Below is a small trained network, with its code and all its weights. Each question gives an input and a class and asks what happens when units are switched off, that is, made to give their printed mean instead of their output.

import numpy as np


def w(rows, s, z=0):
    codes = np.array(rows[::2]) - 128.0
    scale = np.full(codes.shape[1], s)
    scale[-1] = z or s
    return codes * scale


def f(y):
    return y / 2 * (1 + np.tanh(0.7978845608 * (y + 0.044715 * y**3)))


def log_softmax(a):
    a = a - a.max(-1, keepdims=True)
    return a - np.log(np.exp(a).sum(-1, keepdims=True))


def net(x, mask):
    res = np.array(x, float).reshape(1, 8) / 4 @ E
    y = f(res @ A[0][:, :-1].T + A[0][:, -1])
    res = res + np.where(mask, y, B[0][:, -1]) @ B[0][:, :-1]
    return log_softmax(res[-1] @ U[:, :-1].T + U[:, -1])


A, B = {}, {}
E = w([
[128,132,129,127],'x0',
[128,129,128,117],'x1',
[254,62,201,96],'x2',
[133,125,129,127],'x3',
[126,129,132,128],'x4',
[113,156,168,4],'x5',
[170,90,9,63],'x6',
[42,7,160,116],'x7',
],0.0077)
A[0] = w([
[174,135,94,117,8],'N1',
[142,93,124,187,115],'N2',
[213,170,119,136,45],'N3',
[99,50,145,104,62],'N4',
[173,96,144,123,28],'N5',
[118,126,136,70,48],'N6',
[105,1,149,137,105],'N7',
[207,214,113,136,59],'N8',
[148,90,106,187,118],'N9',
[213,78,173,107,107],'N10',
[113,132,123,112,188],'N11',
[158,95,95,188,65],'N12',
[97,66,123,105,92],'N13',
[132,112,146,85,204],'N14',
[168,98,148,123,2],'N15',
[142,108,40,71,98],'N16',
[131,145,213,156,94],'N17',
[159,74,84,96,134],'N18',
[148,109,74,104,70],'N19',
[160,104,87,78,151],'N20',
[170,74,150,127,22],'N21',
[185,89,84,122,92],'N22',
[159,79,67,119,89],'N23',
[187,83,165,117,66],'N24',
[113,149,155,54,192],'N25',
],0.014,0.0074)
B[0] = w([
[157,134,156,94,144],'N1',
[180,156,120,138,178],'N2',
[96,156,115,49,199],'N3',
[132,187,171,52,180],'N4',
[78,88,89,121,146],'N5',
[190,179,115,109,142],'N6',
[145,192,128,59,248],'N7',
[86,146,152,42,229],'N8',
[194,184,92,144,186],'N9',
[119,116,46,194,254],'N10',
[150,115,71,177,178],'N11',
[153,199,109,139,167],'N12',
[116,121,112,96,176],'N13',
[193,150,104,133,214],'N14',
[8,66,103,85,134],'N15',
[92,107,189,179,252],'N16',
[120,98,203,168,196],'N17',
[116,151,174,139,230],'N18',
[71,91,180,151,175],'N19',
[157,129,138,145,238],'N20',
[33,55,107,88,156],'N21',
[129,144,140,163,208],'N22',
[122,140,191,154,205],'N23',
[82,63,118,163,193],'N24',
[187,140,80,192,232],'N25',
],0.013,0.007)
U = w([
[105,135,145,63,74],'0',
[181,123,104,196,167],'1',
[72,73,67,197,209],'2',
[135,66,245,197,1],'3',
[166,102,128,183,188],'4',
],0.013,0.0068)

Each question gives the input, the list of numbers given to net, and the class t.
The units are the neurons (one row each of A and B). Each row of codes is followed by its name. A weight is (code - 128) times the scale printed after its matrix; where a second scale follows, it is the last column's (A, B and U).
mask holds one flag per neuron, in row order. A switched-off neuron (its flag False) gives its mean, the last column of its row in B, instead of its output. The means were averaged over made-up inputs and are rounded, as every weight is.
A unit's drop is (log p(t) with every unit on - log p(t) with that unit switched off) / (log p(t) with every unit on - log p(t) with every unit switched off).
The circuit of an input: a set's keep is (log p(t) with only the set's units on - log p(t) with every unit switched off) / (log p(t) with every unit on - log p(t) with every unit switched off). Starting from the 12 units with the biggest drops (on a tie, the unit counted first), units are removed one at a time, each time the one whose removal leaves the highest keep (on an exact tie, the one counted first), for as long as the keep stays at least 0.8.
units of the circuit, in order: the units of the circuit, biggest drop first
most important unit: the unit with the biggest drop
top k neurons: the k neurons with the biggest drops, biggest first
drop of u: that unit's drop, to one decimal
input [-6,-5,-2,7,1,2,-2,-5], class 0: units of the circuit, in order : [N10; N8]
input [7,4,1,6,7,8,6,7], class 1: top 2 neurons : [N25; N14]
input [-1,-4,8,-7,8,-1,8,6], class 2: most important unit : N10
input [-8,-8,-3,0,7,6,-7,6], class 4: units of the circuit, in order : [N16; N8]
input [-5,3,6,0,4,0,3,3], class 2: units of the circuit, in order : [N10; N21]
input [-3,3,6,6,-4,-2,8,-5], class 3: top 3 neurons : [N23; N16; N18]
input [-1,0,5,-2,-1,-6,-5,6], class 0: top 3 neurons : [N7; N4; N25]
input [-5,-5,-2,-4,-1,5,8,-7], class 3: units of the circuit, in order : [N16; N19]
input [7,-2,5,7,-4,2,-2,8], class 0: top 2 neurons : [N7; N4]
input [3,5,0,0,0,7,-7,1], class 1: top 2 neurons : [N25; N16]
input [3,-4,3,-3,8,-4,8,8], class 0: top 3 neurons : [N7; N4; N13]
input [-1,-1,0,-5,-6,-8,7,5], class 1: top 4 neurons : [N9; N12; N7; N2]
input [6,-5,6,-7,2,-5,3,8], class 0: top 2 neurons : [N7; N4]
input [8,-2,7,-2,-4,-6,8,1], class 3: units of the circuit, in order : [N23]
input [4,-5,1,-5,3,-8,5,8], class 0: top 2 neurons : [N7; N4]
input [-4,6,8,-1,-6,1,8,3], class 2: top 2 neurons : [N10; N21]
input [5,-3,2,2,-6,7,7,0], class 1: top 2 neurons : [N25; N14]
input [8,3,8,6,-3,3,-3,6], class 2: top 2 neurons : [N10; N24]
input [-1,-8,1,-3,-1,-5,-5,-8], class 0: drop of N8 : 0.2
input [0,7,2,2,3,6,-6,3], class 4: units of the circuit, in order : [N25]
input [3,-7,5,-4,-8,7,3,3], class 1: drop of N14 : 0.2
input [-6,-6,4,6,-7,-7,-7,0], class 1: drop of N8 : 0.1
input [-5,4,4,4,7,-2,-4,4], class 0: drop of N10 : -0.2
